Here is a tiny trained network, its code and every weight. The questions are about switching its units off for an input and a target symbol, where a switched-off unit gives its printed mean instead of its output.

import numpy as np


def w(rows, s, z=0):
    codes = np.array(rows[::2]) - 128.0
    scale = np.full(codes.shape[1], s)
    scale[-1] = z or s
    return codes * scale


def f(y):
    return y / 2 * (1 + np.tanh(0.7978845608 * (y + 0.044715 * y**3)))


def softmax(a):
    e = np.exp(a - a.max(-1, keepdims=True))
    return e / e.sum(-1, keepdims=True)


def log_softmax(a):
    a = a - a.max(-1, keepdims=True)
    return a - np.log(np.exp(a).sum(-1, keepdims=True))


def net(x, mask):
    ids = ['ΔΦβθπω'.index(c) for c in x.split()]
    T = len(ids)
    res = E[ids] + P[:T]
    u = 0
    for l in range(3):
        r = res
        for j in range(2):
            rows = slice(4 * j, 4 * j + 4)
            q, k, v = (r @ M[l][rows].T for M in (Q, K, V))
            z = softmax(np.where(np.tri(T) > 0, q @ k.T / 4**0.5, -1e9)) @ v
            o = O[l][rows]
            res = res + np.where(mask[u + j], z, o[:, -1]) @ o[:, :-1]
        u += 2
        y = f(res @ A[l][:, :-1].T + A[l][:, -1])
        res = res + np.where(mask[u : u + 4], y, B[l][:, -1]) @ B[l][:, :-1]
        u += 4
    return log_softmax(res[-1] @ U[:, :-1].T + U[:, -1])


Q, K, V, O, A, B = {}, {}, {}, {}, {}, {}
E = w([
[199,111,230,157,54,93],'Δ',
[64,32,37,102,240,155],'Φ',
[139,216,193,128,251,117],'β',
[95,128,220,63,168,241],'θ',
[101,147,177,202,119,63],'π',
[205,108,80,165,139,142],'ω',
],0.013)
P = w([
[220,172,109,3,235,18],'0',
[90,236,123,168,104,129],'1',
[185,112,149,114,129,110],'2',
[124,158,148,175,144,162],'3',
[114,163,148,189,164,181],'4',
[116,142,146,187,185,194],'5',
[112,157,141,210,207,214],'6',
[131,132,143,185,225,216],'7',
[142,124,146,190,235,222],'8',
[113,144,147,190,241,219],'9',
],0.0048)
Q[0] = w([
[172,185,160,118,216,120],'L0H1',
[89,153,111,1,151,122],'L0H1',
[38,24,219,148,166,179],'L0H1',
[96,71,101,128,3,102],'L0H1',
[89,55,147,162,171,134],'L0H2',
[112,134,249,122,207,140],'L0H2',
[137,174,136,79,156,42],'L0H2',
[124,53,145,88,127,227],'L0H2',
],0.0073)
K[0] = w([
[130,63,74,102,149,154],'L0H1',
[70,71,167,135,172,110],'L0H1',
[150,155,149,113,107,180],'L0H1',
[178,255,220,218,104,94],'L0H1',
[99,115,82,61,110,129],'L0H2',
[117,101,72,133,129,162],'L0H2',
[117,178,141,162,137,92],'L0H2',
[128,107,93,95,154,63],'L0H2',
],0.009)
V[0] = w([
[89,156,171,167,96,119],'L0H1',
[93,159,128,137,162,77],'L0H1',
[2,75,85,148,120,133],'L0H1',
[82,113,167,146,155,8],'L0H1',
[72,103,137,153,148,140],'L0H2',
[112,169,181,105,122,106],'L0H2',
[120,158,61,104,120,189],'L0H2',
[201,154,205,145,142,141],'L0H2',
],0.0096)
O[0] = w([
[124,59,140,50,188,101,3],'L0H1',
[118,169,96,109,149,143,187],'L0H1',
[226,95,113,77,2,145,184],'L0H1',
[45,161,80,131,77,70,162],'L0H1',
[101,46,100,205,199,114,177],'L0H2',
[129,134,198,171,92,95,121],'L0H2',
[98,112,165,167,149,166,114],'L0H2',
[124,181,120,161,43,130,166],'L0H2',
],0.0059,0.0045)
A[0] = w([
[160,178,254,163,189,26,232],'L0N1',
[162,2,113,173,121,179,251],'L0N2',
[228,144,58,47,144,55,124],'L0N3',
[123,197,157,163,64,189,53],'L0N4',
],0.0068,0.0011)
B[0] = w([
[119,50,186,183,59,204,254],'L0N1',
[101,76,46,183,107,163,179],'L0N2',
[62,255,131,68,94,97,130],'L0N3',
[235,94,145,52,94,115,157],'L0N4',
],0.0066,0.0085)
Q[1] = w([
[133,127,184,131,174,152],'L1H1',
[109,160,163,201,193,151],'L1H1',
[76,62,94,173,133,169],'L1H1',
[110,184,132,254,240,69],'L1H1',
[56,96,167,185,162,116],'L1H2',
[156,233,198,170,209,203],'L1H2',
[127,23,178,160,97,24],'L1H2',
[135,142,151,194,119,196],'L1H2',
],0.0071)
K[1] = w([
[115,103,103,130,74,183],'L1H1',
[142,57,33,166,151,196],'L1H1',
[174,130,179,67,161,142],'L1H1',
[95,85,43,58,209,162],'L1H1',
[137,201,66,55,148,140],'L1H2',
[51,101,114,91,174,254],'L1H2',
[84,164,171,218,67,40],'L1H2',
[207,84,130,181,209,194],'L1H2',
],0.007)
V[1] = w([
[111,188,197,171,120,104],'L1H1',
[186,182,151,130,118,132],'L1H1',
[108,134,111,162,144,117],'L1H1',
[120,148,115,121,149,108],'L1H1',
[162,195,195,3,118,214],'L1H2',
[182,94,102,150,164,112],'L1H2',
[174,120,66,218,122,134],'L1H2',
[195,107,92,186,76,156],'L1H2',
],0.0058)
O[1] = w([
[126,185,38,196,64,224,174],'L1H1',
[202,118,88,145,100,215,73],'L1H1',
[118,101,117,115,161,103,186],'L1H1',
[149,198,200,154,118,102,85],'L1H1',
[164,65,77,81,142,186,1],'L1H2',
[146,110,146,113,153,59,137],'L1H2',
[101,53,203,192,165,74,240],'L1H2',
[132,88,126,120,253,48,184],'L1H2',
],0.0047,0.0023)
A[1] = w([
[51,46,53,136,183,180,73],'L1N1',
[205,99,8,170,90,119,74],'L1N2',
[164,46,39,81,108,189,42],'L1N3',
[117,214,254,141,180,94,7],'L1N4',
],0.0061,0.0017)
B[1] = w([
[62,187,168,48,92,122,255],'L1N1',
[142,2,187,122,247,18,185],'L1N2',
[62,190,192,137,193,121,209],'L1N3',
[156,56,129,145,159,55,249],'L1N4',
],0.0057,0.0055)
Q[2] = w([
[124,157,124,118,142,254],'L2H1',
[166,93,230,192,172,197],'L2H1',
[134,133,189,169,104,137],'L2H1',
[114,172,156,127,153,116],'L2H1',
[52,116,95,125,73,100],'L2H2',
[112,1,172,105,139,158],'L2H2',
[78,137,154,103,186,157],'L2H2',
[205,123,113,134,10,150],'L2H2',
],0.0089)
K[2] = w([
[50,135,85,21,140,160],'L2H1',
[124,22,2,69,168,102],'L2H1',
[184,100,130,102,191,182],'L2H1',
[117,143,92,173,165,117],'L2H1',
[92,132,190,116,81,88],'L2H2',
[244,61,181,153,126,131],'L2H2',
[140,139,161,123,230,153],'L2H2',
[84,34,120,122,53,166],'L2H2',
],0.009)
V[2] = w([
[44,102,72,121,83,131],'L2H1',
[94,122,201,55,101,185],'L2H1',
[6,95,253,196,91,47],'L2H1',
[103,181,140,80,144,164],'L2H1',
[59,21,116,210,193,125],'L2H2',
[167,130,135,188,207,213],'L2H2',
[173,186,81,159,103,98],'L2H2',
[154,145,211,137,217,102],'L2H2',
],0.0053)
O[2] = w([
[109,155,133,179,34,128,153],'L2H1',
[125,79,192,1,74,77,136],'L2H1',
[113,189,167,109,141,71,254],'L2H1',
[101,114,129,84,101,115,138],'L2H1',
[133,112,65,36,114,197,191],'L2H2',
[127,145,95,92,107,114,215],'L2H2',
[130,114,167,107,120,86,108],'L2H2',
[68,85,130,41,132,186,213],'L2H2',
],0.0082,0.0058)
A[2] = w([
[228,195,131,121,70,99,111],'L2N1',
[115,107,135,202,75,127,39],'L2N2',
[158,174,91,113,130,39,252],'L2N3',
[2,120,74,146,90,72,160],'L2N4',
],0.0096,0.0032)
B[2] = w([
[197,185,168,35,236,154,193],'L2N1',
[217,167,50,126,88,146,176],'L2N2',
[86,42,49,200,79,161,153],'L2N3',
[152,97,57,83,134,1,254],'L2N4',
],0.0089,0.0066)
U = w([
[240,167,132,70,191,103,3],'Δ',
[134,74,175,131,136,45,106],'Φ',
[165,136,15,81,100,96,107],'β',
[209,69,2,200,201,179,206],'θ',
[150,42,130,88,20,137,166],'π',
[27,238,116,138,116,145,182],'ω',
],0.0055,0.0023)

Each question gives the input, a string of symbols that net reads in full, and the target symbol t.
The units are the heads (4 rows each of Q, K, V and O) and the neurons (one row each of A and B). Each row of codes is followed by its name. A weight is (code - 128) times the scale printed after its matrix; where a second scale follows, it is the last column's (O, A, B and U).
mask holds one flag per unit, layer by layer, with each layer's heads first. A switched-off unit (its flag False) gives its mean, the last column of its rows in O or B, instead of its output. The means were averaged over made-up inputs and are rounded, as every weight is.
A unit's drop is (log p(t) with every unit on - log p(t) with that unit switched off) / (log p(t) with every unit on - log p(t) with every unit switched off).
The circuit of an input: a set's keep is (log p(t) with only the set's units on - log p(t) with every unit switched off) / (log p(t) with every unit on - log p(t) with every unit switched off). Starting from the 12 units with the biggest drops (on a tie, the unit counted first), units are removed one at a time, each time the one whose removal leaves the highest keep (on an exact tie, the one counted first), for as long as the keep stays at least 0.8.
circuit, biggest first: the units of the circuit, biggest drop first
unit that matters most: the unit with the biggest drop
k most important neurons: the k neurons with the biggest drops, biggest first
top k neurons in layer l: the k neurons of layer l with the biggest drops, biggest first
which heads matter: for each layer, one digit per head in row order, 1 if its drop is at least 0.15 and else 0, layers parted by /
drop when u is switched off: that unit's drop, to one decimal
input ω Δ Δ Φ Φ Φ π, target Φ: circuit, biggest first -> (L1H1, L0H2, L0N2, L1H2)
input Δ β β θ π, target π: top 3 neurons in layer 0 -> (L0N1, L0N2, L0N4)
input Δ β π β Φ, target β: circuit, biggest first -> (L2N4, L0N1, L1N1)
input β β Δ β Δ β β β β Φ, target β: 3 most important neurons -> (L2N4, L1N1, L0N1)
input β Φ ω, target θ: circuit, biggest first -> (L1N1, L2H1, L1N2)
input ω θ π π ω β, target θ: circuit, biggest first -> (L2H1, L1N1)
input Δ β π, target β: 2 most important neurons -> (L2N2, L2N4)
input β β Δ, target Δ: circuit, biggest first -> (L0H2, L2N1)
input β β β β, target ω: which heads matter -> 10 / 00 / 00
input Φ θ Δ β π θ Δ ω θ Φ, target Φ: circuit, biggest first -> (L1N1, L0H2, L1H1, L2H1)
input β ω β Δ β ω β Δ β θ, target π: which heads matter -> 00 / 01 / 10
input β β Δ Φ β, target Δ: circuit, biggest first -> (L0H1, L2N1, L0N4, L0N2)
input ω β β ω ω β π, target θ: circuit, biggest first -> (L2H1, L1N1)
input β Φ ω ω β β Φ, target Φ: unit that matters most -> L0H1
input ω β Δ, target θ: which heads matter -> 10 / 10 / 10
input θ β β β Φ Δ β θ, target ω: unit that matters most -> L0H2
input β Δ β β β β ω β, target θ: circuit, biggest first -> (L2H1, L0N1, L1N1)
input θ β Φ Δ β Φ π Δ β, target Φ: 3 most important neurons -> (L0N2, L1N1, L1N4)
input Δ β Δ, target Δ: circuit, biggest first -> (L0H2, L2N1)
input Φ β β Φ β, target Φ: 2 most important neurons -> (L0N2, L1N4)
input β Φ β β β θ β Δ θ, target ω: top neuron in layer 1 -> (L1N3)
input π θ β β β, target π: which heads matter -> 10 / 01 / 10
input β ω ω, target θ: top 2 neurons in layer 1 -> (L1N1, L1N3)
input β Δ β ω π, target θ: which heads matter -> 01 / 10 / 10
input β ω π β Δ, target θ: which heads matter -> 00 / 10 / 10
input β β β β π π β β π, target β: top 2 neurons in layer 1 -> (L1N2, L1N3)
input β Δ Δ β β β β θ β θ, target π: most important neuron -> (L2N1)
input θ β β β, target π: drop when L2H1 is switched off -> 0.6
